Here is a tiny trained network, its code and every weight. The questions are about switching its units off for an input and a class, where a switched-off unit gives its printed mean instead of its output.

import numpy as np


def w(rows, s, z=0):
    codes = np.array(rows[::2]) - 128.0
    scale = np.full(codes.shape[1], s)
    scale[-1] = z or s
    return codes * scale


def norm(h):
    return h / np.sqrt((h * h).mean(-1, keepdims=True) + 1e-5)


def f(y):
    return y / 2 * (1 + np.tanh(0.7978845608 * (y + 0.044715 * y**3)))


def log_softmax(a):
    a = a - a.max(-1, keepdims=True)
    return a - np.log(np.exp(a).sum(-1, keepdims=True))


def net(x, mask):
    res = np.array(x, float).reshape(1, 7) / 4 @ E
    u = 0
    for l in range(3):
        y = f(norm(res) @ A[l][:, :-1].T + A[l][:, -1])
        res = res + np.where(mask[u : u + 12], y, B[l][:, -1]) @ B[l][:, :-1]
        u += 12
    return log_softmax(norm(res)[-1] @ U[:, :-1].T + U[:, -1])


A, B = {}, {}
E = w([
[132,125,125,134,133,125,119,127,130,126,127,126],'x0',
[114,78,91,114,135,153,89,229,135,200,186,71],'x1',
[201,129,46,203,99,194,183,150,223,141,85,162],'x2',
[154,199,88,78,159,248,84,63,99,127,157,103],'x3',
[130,125,129,133,135,128,124,124,134,125,131,125],'x4',
[181,202,172,136,169,49,97,113,189,211,178,175],'x5',
[195,68,152,89,81,126,123,89,134,165,99,92],'x6',
],0.0012)
A[0] = w([
[171,135,61,150,117,168,185,129,183,150,107,145,74],'L0N1',
[104,120,140,113,160,146,173,101,174,124,145,131,31],'L0N2',
[176,190,84,82,141,217,75,85,110,135,138,111,35],'L0N3',
[228,64,144,112,93,125,95,66,112,193,83,86,57],'L0N4',
[3,209,53,180,193,135,115,166,141,100,163,200,100],'L0N5',
[209,75,165,68,56,139,112,91,148,180,90,80,2],'L0N6',
[121,71,147,129,83,143,140,121,65,112,88,81,202],'L0N7',
[91,129,166,84,140,97,109,111,134,166,140,131,184],'L0N8',
[109,102,57,106,144,143,72,210,152,191,175,76,63],'L0N9',
[150,171,164,126,111,133,165,52,118,45,97,202,75],'L0N10',
[168,148,158,151,175,119,112,128,172,191,191,162,64],'L0N11',
[181,160,142,152,150,131,86,111,175,156,153,132,161],'L0N12',
],0.0027,0.0014)
B[0] = w([
[143,98,167,148,160,147,78,110,84,160,127,173,190],'L0N1',
[148,156,140,181,97,118,129,147,156,149,128,78,80],'L0N2',
[42,121,97,165,170,91,175,85,165,188,138,113,213],'L0N3',
[172,153,171,87,189,127,199,154,166,61,178,109,184],'L0N4',
[252,107,205,80,148,138,245,116,151,68,193,66,224],'L0N5',
[182,141,172,132,181,112,222,167,128,67,166,86,161],'L0N6',
[107,130,78,140,153,137,121,124,111,79,166,168,250],'L0N7',
[116,147,161,137,119,136,76,94,120,106,166,144,198],'L0N8',
[178,195,132,151,119,94,122,118,83,117,35,67,212],'L0N9',
[197,195,87,145,134,87,95,172,100,149,83,31,214],'L0N10',
[133,163,86,87,70,126,106,171,150,116,128,162,161],'L0N11',
[107,142,97,92,121,121,105,119,164,134,133,163,193],'L0N12',
],0.003,0.0012)
A[1] = w([
[102,150,145,114,148,117,103,45,102,89,176,141,79],'L1N1',
[135,131,159,128,114,193,207,154,106,69,153,91,62],'L1N2',
[200,121,60,184,154,179,136,145,218,171,89,176,74],'L1N3',
[124,75,199,188,80,60,181,191,145,109,140,154,89],'L1N4',
[130,181,82,81,145,203,141,31,144,184,172,82,23],'L1N5',
[144,156,89,112,128,133,102,220,75,144,58,23,85],'L1N6',
[170,133,156,85,104,121,173,38,114,87,44,121,40],'L1N7',
[127,71,177,147,75,29,159,143,133,103,72,175,60],'L1N8',
[93,66,136,171,50,12,135,183,147,132,109,143,1],'L1N9',
[128,63,95,178,88,100,128,157,207,135,119,172,74],'L1N10',
[94,177,178,156,216,128,114,136,86,99,190,129,32],'L1N11',
[98,66,121,97,133,175,119,250,147,222,231,67,87],'L1N12',
],0.0023,0.00089)
B[1] = w([
[117,90,153,172,128,149,108,195,129,178,71,92,181],'L1N1',
[197,71,124,81,149,117,117,128,215,160,168,171,198],'L1N2',
[116,46,224,157,58,183,152,152,29,140,80,136,254],'L1N3',
[107,172,64,65,218,199,152,47,164,175,123,31,208],'L1N4',
[28,145,65,119,232,105,203,141,160,181,82,62,243],'L1N5',
[176,232,69,204,122,3,90,106,146,119,58,144,193],'L1N6',
[183,179,118,195,143,71,128,164,183,144,149,86,162],'L1N7',
[91,224,63,149,214,174,126,117,131,195,139,57,185],'L1N8',
[77,195,33,76,224,193,197,74,167,202,120,39,155],'L1N9',
[113,140,140,98,144,221,99,75,61,154,128,157,133],'L1N10',
[155,75,165,130,95,115,164,200,141,169,53,97,163],'L1N11',
[210,235,111,203,132,33,174,116,113,69,40,67,171],'L1N12',
],0.0022,0.00089)
A[2] = w([
[110,79,155,127,143,118,90,207,116,182,88,89,148],'L2N1',
[195,171,185,99,146,108,150,123,206,161,181,119,136],'L2N2',
[44,79,211,106,107,72,23,119,93,119,141,126,48],'L2N3',
[102,176,140,114,170,49,125,84,112,96,152,74,135],'L2N4',
[161,198,139,189,123,68,109,44,133,74,46,129,54],'L2N5',
[92,88,229,68,138,105,84,174,93,120,170,114,31],'L2N6',
[184,224,125,186,125,61,78,131,137,145,52,99,107],'L2N7',
[161,159,123,148,127,201,191,187,165,101,135,96,180],'L2N8',
[1,125,77,128,215,121,145,76,184,226,110,91,97],'L2N9',
[131,63,183,175,64,199,146,129,130,186,111,224,56],'L2N10',
[91,26,48,138,93,157,104,110,78,42,111,138,115],'L2N11',
[90,163,156,69,45,122,22,140,182,208,170,239,1],'L2N12',
],0.0029,0.0018)
B[2] = w([
[169,211,122,199,100,164,137,26,120,60,125,191,142],'L2N1',
[59,36,132,89,143,134,155,138,146,50,178,121,241],'L2N2',
[208,113,130,214,110,229,123,84,76,213,42,177,142],'L2N3',
[215,98,124,182,125,163,160,154,127,147,92,130,250],'L2N4',
[133,197,52,162,80,109,103,251,74,180,110,47,172],'L2N5',
[212,40,198,193,104,201,140,46,109,179,84,176,134],'L2N6',
[95,150,39,179,57,90,81,180,46,41,83,100,234],'L2N7',
[152,132,215,103,151,66,97,71,105,138,141,106,236],'L2N8',
[39,194,64,80,172,241,163,55,172,217,108,145,241],'L2N9',
[123,78,168,182,127,188,63,59,16,194,74,131,137],'L2N10',
[49,168,144,60,61,48,53,191,241,167,216,231,192],'L2N11',
[4,74,91,67,49,96,67,182,208,65,196,235,135],'L2N12',
],0.0027,0.0019)
U = w([
[21,230,22,57,253,241,218,15,204,245,86,33,149],'0',
[227,234,32,233,17,12,55,230,35,46,26,22,219],'1',
[231,18,250,234,36,248,35,17,24,232,30,238,110],'2',
[247,29,244,36,215,53,248,135,222,10,244,24,2],'3',
[8,90,85,25,8,34,17,210,249,58,235,241,118],'4',
],0.0045,0.0012)

Each question gives the input, the list of numbers given to net, and the class t.
The units are the neurons (one row each of A and B). Each row of codes is followed by its name. A weight is (code - 128) times the scale printed after its matrix; where a second scale follows, it is the last column's (A, B and U).
mask holds one flag per neuron, layer by layer. A switched-off neuron (its flag False) gives its mean, the last column of its row in B, instead of its output. The means were averaged over made-up inputs and are rounded, as every weight is.
A unit's drop is (log p(t) with every unit on - log p(t) with that unit switched off) / (log p(t) with every unit on - log p(t) with every unit switched off).
most important unit: the unit with the biggest drop
top k neurons: the k neurons with the biggest drops, biggest first
k most important neurons of layer l: the k neurons of layer l with the biggest drops, biggest first
input [2,8,-7,7,0,4,4], class 1: top 2 neurons : [L1N12, L0N9]
input [0,-1,6,-2,-2,-6,4], class 2: 2 most important neurons of layer 0 : [L0N1, L0N5]
input [5,1,5,-5,-8,4,-5], class 0: top 2 neurons : [L1N4, L1N9]
input [-4,-7,5,-6,-4,-6,8], class 3: top neuron : [L0N9]
input [-7,2,6,-2,2,-7,4], class 4: top 2 neurons : [L2N11, L0N7]
input [2,-6,-5,-6,-8,6,-1], class 0: top 3 neurons : [L1N9, L0N9, L1N8]
input [0,-4,-7,3,7,8,5], class 4: top 3 neurons : [L2N12, L0N11, L1N3]
input [-6,-1,0,-5,2,-5,5], class 0: top 2 neurons : [L0N5, L1N4]
input [-7,-6,-7,-3,1,-5,1], class 2: top 2 neurons : [L0N9, L2N3]
input [-7,5,4,-4,8,5,4], class 1: 2 most important neurons of layer 1 : [L1N12, L1N2]
input [-3,0,-1,6,3,7,0], class 4: top 2 neurons : [L2N12, L0N11]
input [4,-1,-2,-5,6,-4,3], class 0: top 2 neurons : [L0N5, L1N9]
input [-5,-7,1,-5,-3,-4,8], class 3: top 4 neurons : [L0N4, L0N6, L0N9, L1N12]
input [0,-5,8,3,6,-2,-6], class 2: most important neuron of layer 1 : [L1N3]
input [5,4,3,3,3,5,1], class 4: 3 most important neurons of layer 0 : [L0N12, L0N11, L0N10]
input [1,1,8,7,7,-3,7], class 2: 4 most important neurons of layer 1 : [L1N3, L1N4, L1N9, L1N8]
input [-2,4,3,-4,5,-4,-5], class 3: 2 most important neurons of layer 0 : [L0N5, L0N10]
input [6,7,7,1,-2,4,-3], class 1: 2 most important neurons of layer 0 : [L0N9, L0N7]
input [1,-3,-7,0,-1,3,-7], class 2: 2 most important neurons of layer 2 : [L2N6, L2N3]
input [4,7,-8,-6,3,6,-5], class 2: 3 most important neurons of layer 0 : [L0N10, L0N8, L0N3]
input [-2,1,-8,-8,7,3,8], class 0: 3 most important neurons of layer 1 : [L1N9, L1N4, L1N8]
input [6,4,-3,1,-6,-5,8], class 3: most important unit : L0N6
